Look-ups in named tables: a row name and a column name give one cell, copied from the table.

Noz
columns: Dufa, Nub, Dabud, Budev, Fizotek, Kezogag, Rutul
Radufep: [0.0, 0.1, -0.2, 0.1, 0.1, -0.1, 0.1]
Rakisu: [-0.2, 0.1, -0.3, 0.2, 0.1, 0.2, -0.2]
Zasi: [-0.1, -0.2, -0.5, 0.2, 0.0, 0.5, 0.2]
Mur: [0.4, 0.0, 0.6, 0.1, 0.4, -0.6, 0.2]

Mur, Fizotek => 0.4
Rakisu, Budev => 0.2
Zasi, Kezogag => 0.5
Radufep, Nub => 0.1
Rakisu, Rutul => -0.2
Zasi, Budev => 0.2
Mur, Dabud => 0.6
Zasi, Rutul => 0.2
Zasi, Dabud => -0.5
Radufep, Budev => 0.1
Rakisu, Dabud => -0.3
Mur, Dufa => 0.4
Radufep, Dabud => -0.2
Mur, Rutul => 0.2
Rakisu, Fizotek => 0.1
Rakisu, Nub => 0.1
Zasi, Dufa => -0.1
Radufep, Fizotek => 0.1
Mur, Kezogag => -0.6
Row with the largest Dabud: Mur

Goposir:
	Sogaras	Kire	Nito	Nibemi	Numi	Dud	Lotul	Nor
Dogetun	3944	4957	5491	4353	5384	3247	1833	2504
Lemabav	4740	5611	2662	4968	7551	4865	5738	2003
Pepuda	3944	4957	5491	4606	2524	2013	5171	7519
Mem	2258	4957	5491	2607	6126	4250	7735	4413
Bubema	3944	4957	4845	4606	3183	963	4618	6723
Luteb	8042	4973	4086	7817	4249	6522	5463	6800
Kavepar	3958	4767	6392	4606	2516	3247	5463	8458
Pup	3944	4772	6177	4606	2712	3247	5963	8366
Dataka	3493	4597	6372	4606	2450	3247	5463	8358
Sugomo	3944	4957	4230	4606	4177	993	3846	3964
Gipum	2577	4957	5491	3319	3831	3240	8009	6800
Rubivo	5679	5603	2622	4981	7553	4793	5733	2036
Bib	3944	4957	5606	4215	3162	3247	6872	7929
Tal	3944	4957	5935	4606	2422	2919	5359	8129

Kire of Kavepar is 4767
Nito of Bib is 5606
Nibemi of Dataka is 4606
Lotul of Sugomo is 3846
Nor of Lemabav is 2003
Numi of Luteb is 4249
Nor of Bib is 7929
Lotul of Bib is 6872
Kire of Luteb is 4973
Sogaras of Dogetun is 3944
Numi of Pup is 2712
Lotul of Dataka is 5463
Kire of Lemabav is 5611
Sogaras of Gipum is 2577
Numi of Mem is 6126
Numi of Dogetun is 5384
Nibemi of Mem is 2607

Table Soteti
        Fogapob  Fuzoz  Bot  Vozi  Lega  Bik
Metubi      0.2    0.3  0.5   0.6   0.5  0.4
Mes         0.1    0.2  0.1   0.5   0.5  0.7
Lal         0.1    0.1  0.7   0.4   0.6  0.5
Zil         0.3    0.3  0.0   0.9   0.1  0.6
Keka        0.3    0.3  0.5   0.7   0.7  0.6
Sog         0.7    0.6  0.5   0.2   0.5  0.1

Bik of Lal is 0.5
Bik of Keka is 0.6
Lega of Sog is 0.5
Lega of Keka is 0.7
Bot of Zil is 0.0
Bik of Metubi is 0.4
Bot of Mes is 0.1
Vozi of Mes is 0.5
Vozi of Lal is 0.4
Bot of Lal is 0.7

Table Limir
         Gek  Zukana  Mikad  Fopozu  Kuduveg
Pafib     69     178    254     240      231
Luk      248     163     50     114      207
Nosuni    96      57    170     111      212
Laf      221      96     65      87      186
Vuribu   172     237     57     207      183
Mab      162     197     61     202       98
Pifo      56     247    185      99      189
Binu     107     216     52      42      114
Rimurut   84     175    104     150      183
Fov      232     168     44     167      131
Zal      227     120    232     165      245
Lotaro   193     147     84     244      191
Kudeg    160     207    107     188      217

Lotaro, Fopozu -> 244
Pifo, Gek -> 56
Luk, Mikad -> 50
Nosuni, Fopozu -> 111
Nosuni, Gek -> 96
Binu, Fopozu -> 42
Nosuni, Kuduveg -> 212
Rimurut, Mikad -> 104
Rimurut, Fopozu -> 150
Rimurut, Kuduveg -> 183
Fov, Mikad -> 44
Zal, Zukana -> 120
Fov, Kuduveg -> 131
Fov, Fopozu -> 167
Vuribu, Gek -> 172
Binu, Zukana -> 216
Luk, Gek -> 248
Binu, Gek -> 107
Fov, Zukana -> 168
Row with the largest Kuduveg: Zal

